Here is a tiny trained network, its code and every weight. The questions are about switching its units off for an input and a target symbol, where a switched-off unit gives its printed mean instead of its output.

import numpy as np


def w(rows, s, z=0):
    codes = np.array(rows[::2]) - 128.0
    scale = np.full(codes.shape[1], s)
    scale[-1] = z or s
    return codes * scale


def f(y):
    return np.maximum(y, 0)


def softmax(a):
    e = np.exp(a - a.max(-1, keepdims=True))
    return e / e.sum(-1, keepdims=True)


def log_softmax(a):
    a = a - a.max(-1, keepdims=True)
    return a - np.log(np.exp(a).sum(-1, keepdims=True))


def net(x, mask):
    ids = ['ΘΩβζξτφψ'.index(c) for c in x.split()]
    T = len(ids)
    res = E[ids] + P[:T]
    u = 0
    for l in range(2):
        r = res
        for j in range(2):
            rows = slice(4 * j, 4 * j + 4)
            q, k, v = (r @ M[l][rows].T for M in (Q, K, V))
            z = softmax(np.where(np.tri(T) > 0, q @ k.T / 4**0.5, -1e9)) @ v
            o = O[l][rows]
            res = res + np.where(mask[u + j], z, o[:, -1]) @ o[:, :-1]
        u += 2
        y = f(res @ A[l][:, :-1].T + A[l][:, -1])
        res = res + np.where(mask[u : u + 4], y, B[l][:, -1]) @ B[l][:, :-1]
        u += 4
    return log_softmax(res[-1] @ U[:, :-1].T + U[:, -1])


Q, K, V, O, A, B = {}, {}, {}, {}, {}, {}
E = w([
[65,128,156,60,197,118,160,118,170],'Θ',
[195,208,162,181,167,93,114,62,151],'Ω',
[91,150,185,70,117,163,122,158,100],'β',
[61,64,162,136,162,49,215,195,98],'ζ',
[124,89,170,123,136,98,159,150,169],'ξ',
[126,124,106,49,251,176,174,192,161],'τ',
[130,134,209,173,142,156,142,165,90],'φ',
[81,106,152,124,214,172,181,111,66],'ψ',
],0.021)
P = w([
[158,1,126,46,119,130,218,78,169],'0',
[80,94,192,119,161,111,152,118,144],'1',
[133,75,133,178,93,158,109,181,70],'2',
[163,88,114,116,78,152,113,109,100],'3',
[167,164,103,139,54,144,158,110,136],'4',
[141,152,97,90,108,181,112,29,116],'5',
],0.0099)
Q[0] = w([
[123,192,146,163,230,131,154,65,125],'0.h1',
[146,176,79,75,134,48,194,53,143],'0.h1',
[163,68,102,130,156,170,102,146,102],'0.h1',
[155,203,155,112,136,187,224,118,58],'0.h1',
[93,212,139,148,140,128,132,121,108],'0.h2',
[112,40,24,173,90,165,39,155,84],'0.h2',
[156,85,116,162,68,130,147,255,116],'0.h2',
[82,83,192,38,185,158,120,101,116],'0.h2',
],0.0076)
K[0] = w([
[142,145,86,63,45,48,156,31,154],'0.h1',
[121,70,134,111,36,189,99,173,177],'0.h1',
[37,180,117,128,141,93,131,218,113],'0.h1',
[208,122,139,109,59,79,3,158,97],'0.h1',
[94,31,108,118,78,61,139,125,214],'0.h2',
[57,113,234,139,144,99,95,199,162],'0.h2',
[144,111,128,153,165,99,49,107,139],'0.h2',
[108,186,89,193,83,162,142,120,174],'0.h2',
],0.0067)
V[0] = w([
[115,47,132,35,238,209,106,69,117],'0.h1',
[227,211,129,157,165,183,137,143,30],'0.h1',
[133,80,176,237,241,110,211,139,15],'0.h1',
[106,66,118,84,195,12,82,126,84],'0.h1',
[140,95,131,232,116,137,192,81,78],'0.h2',
[211,171,129,151,54,105,90,163,87],'0.h2',
[83,140,157,68,72,137,85,74,144],'0.h2',
[215,103,133,168,191,62,204,146,255],'0.h2',
],0.0069)
O[0] = w([
[57,245,176,200,100,191,124,172,88,244],'0.h1',
[88,181,98,47,224,86,156,209,116,101],'0.h1',
[88,194,176,66,102,141,110,68,151,245],'0.h1',
[203,219,103,57,98,81,154,153,109,165],'0.h1',
[117,209,140,99,147,234,56,125,241,138],'0.h2',
[69,52,150,77,243,155,170,94,205,11],'0.h2',
[208,49,116,164,127,208,214,175,36,103],'0.h2',
[98,22,123,63,97,156,1,90,38,180],'0.h2',
],0.0077,0.011)
A[0] = w([
[116,87,3,96,42,177,91,223,151,90],'0.n1',
[151,40,156,86,135,20,181,134,159,101],'0.n2',
[161,121,111,209,163,4,93,172,131,5],'0.n3',
[189,137,254,236,149,106,85,132,75,42],'0.n4',
],0.0059,0.0025)
B[0] = w([
[149,136,115,137,74,136,110,197,11,143],'0.n1',
[254,238,95,160,124,201,49,158,190,132],'0.n2',
[52,203,102,75,213,139,145,33,142,135],'0.n3',
[141,158,100,165,51,73,131,113,63,254],'0.n4',
],0.0075,0.0078)
Q[1] = w([
[221,138,156,148,164,80,91,109,123],'1.h1',
[157,72,135,113,154,97,85,127,155],'1.h1',
[180,106,106,166,85,60,133,126,206],'1.h1',
[102,200,128,76,71,155,122,139,98],'1.h1',
[105,106,140,215,115,98,57,223,232],'1.h2',
[99,77,254,140,122,103,91,84,66],'1.h2',
[39,122,103,152,142,80,36,169,102],'1.h2',
[154,95,93,166,162,109,40,191,131],'1.h2',
],0.0077)
K[1] = w([
[154,17,151,110,109,109,167,124,147],'1.h1',
[191,122,185,120,63,172,128,141,129],'1.h1',
[134,116,191,85,120,194,144,180,89],'1.h1',
[254,175,108,70,102,159,140,95,119],'1.h1',
[72,163,192,104,107,216,101,137,88],'1.h2',
[138,152,31,116,175,83,69,106,114],'1.h2',
[149,174,90,141,132,154,197,96,93],'1.h2',
[181,98,191,162,126,164,73,120,97],'1.h2',
],0.0072)
V[1] = w([
[193,155,102,126,90,140,10,130,209],'1.h1',
[196,97,254,163,96,183,140,178,135],'1.h1',
[7,158,226,101,74,19,98,183,138],'1.h1',
[155,158,24,188,69,60,139,164,191],'1.h1',
[15,103,107,207,94,80,153,15,154],'1.h2',
[113,72,183,112,117,66,187,166,71],'1.h2',
[119,172,88,67,125,130,206,196,168],'1.h2',
[115,151,168,137,143,73,183,147,170],'1.h2',
],0.0065)
O[1] = w([
[69,66,159,178,103,94,148,75,70,135],'1.h1',
[78,82,47,203,226,189,127,148,170,166],'1.h1',
[170,64,161,167,130,187,121,78,78,248],'1.h1',
[155,179,2,139,85,84,90,63,123,87],'1.h1',
[223,142,101,110,33,230,89,175,239,132],'1.h2',
[119,104,248,78,6,59,156,140,137,137],'1.h2',
[167,148,74,50,177,129,78,104,85,92],'1.h2',
[123,115,151,106,60,71,172,117,68,102],'1.h2',
],0.0076,0.016)
A[1] = w([
[93,245,188,152,170,53,141,171,113,96],'1.n1',
[122,106,90,130,106,153,173,194,82,6],'1.n2',
[130,118,195,140,162,132,1,123,141,182],'1.n3',
[110,114,155,175,130,92,206,166,133,154],'1.n4',
],0.0073,0.0023)
B[1] = w([
[115,248,160,144,170,136,120,1,198,228],'1.n1',
[157,98,42,162,212,32,123,152,99,169],'1.n2',
[107,115,75,61,160,77,174,52,202,249],'1.n3',
[127,59,145,154,229,226,178,156,66,168],'1.n4',
],0.0084,0.011)
U = w([
[124,95,187,111,183,141,137,145,186,46],'Θ',
[88,148,91,135,133,74,107,102,89,120],'Ω',
[129,202,120,119,95,162,143,167,211,250],'β',
[169,120,101,144,97,166,84,145,88,127],'ζ',
[157,50,120,140,140,182,57,104,115,57],'ξ',
[36,120,26,169,102,118,183,108,190,36],'τ',
[234,114,184,61,83,127,123,100,126,39],'φ',
[254,100,169,137,186,137,189,128,135,224],'ψ',
],0.0068,0.0016)

Each question gives the input, a string of symbols that net reads in full, and the target symbol t.
The units are the heads (4 rows each of Q, K, V and O) and the neurons (one row each of A and B). Each row of codes is followed by its name. A weight is (code - 128) times the scale printed after its matrix; where a second scale follows, it is the last column's (O, A, B and U).
mask holds one flag per unit, layer by layer, with each layer's heads first. A switched-off unit (its flag False) gives its mean, the last column of its rows in O or B, instead of its output. The means were averaged over made-up inputs and are rounded, as every weight is.
A unit's drop is (log p(t) with every unit on - log p(t) with that unit switched off) / (log p(t) with every unit on - log p(t) with every unit switched off).
The circuit of an input: a set's keep is (log p(t) with only the set's units on - log p(t) with every unit switched off) / (log p(t) with every unit on - log p(t) with every unit switched off). Starting from all 12 units, units are removed one at a time, each time the one whose removal leaves the highest keep (on an exact tie, the one counted first), for as long as the keep stays at least 0.8.
circuit, biggest first: the units of the circuit, biggest drop first
most important unit: the unit with the biggest drop
k most important neurons: the k neurons with the biggest drops, biggest first
heads that matter: for each layer, one digit per head in row order, 1 if its drop is at least 0.15 and else 0, layers parted by /
input β β Θ τ ψ ψ, target β: heads that matter -> 01 / 10
input β Θ Θ ψ, target ζ: circuit, biggest first -> [0.h1, 1.n3, 0.n4, 0.h2]
input ψ ψ φ ζ τ ξ, target Ω: heads that matter -> 10 / 01
input ψ ψ Θ, target β: circuit, biggest first -> [0.h2, 0.h1]
input Ω ψ Θ φ, target Θ: heads that matter -> 11 / 10
input ψ τ ψ ζ Θ, target φ: circuit, biggest first -> [1.h1, 1.h2]
input ξ ξ β φ Ω τ, target τ: circuit, biggest first -> [1.h1]
input φ Θ ψ ψ ψ β, target β: heads that matter -> 01 / 00
input ψ β β Ω, target Ω: heads that matter -> 11 / 11
input ξ τ φ ψ, target Θ: heads that matter -> 01 / 10
input β τ τ, target Ω: circuit, biggest first -> [1.h2, 0.h2]
input Ω τ τ, target Θ: circuit, biggest first -> [0.h2, 1.h1, 0.n4]
input ψ φ ψ, target Θ: circuit, biggest first -> [0.h1, 1.h1]
input Θ τ ζ Θ, target φ: most important unit -> 1.h2
input Θ τ Ω, target ζ: 3 most important neurons -> [0.n4, 1.n3, 1.n1]
input τ Θ ψ φ, target β: circuit, biggest first -> [0.h2, 0.h1, 1.n1]
input β β β, target ψ: heads that matter -> 01 / 00
input τ ψ β, target β: heads that matter -> 11 / 00
input ζ ψ ζ ξ Ω, target ξ: circuit, biggest first -> [0.h1, 0.h2, 1.h1]
input ψ ξ Ω φ φ, target Ω: circuit, biggest first -> [1.h1]
input ψ β τ, target ψ: heads that matter -> 11 / 10
input τ ψ τ, target β: heads that matter -> 11 / 00
input ξ Θ ζ τ, target φ: heads that matter -> 11 / 01
input Θ ξ ψ β Ω, target ζ: heads that matter -> 11 / 01
input Θ ψ Θ β β ψ, target ψ: heads that matter -> 11 / 00
input ξ τ ψ ψ Ω φ, target τ: heads that matter -> 11 / 11
input ψ ξ τ, target ξ: most important neuron -> [0.n4]
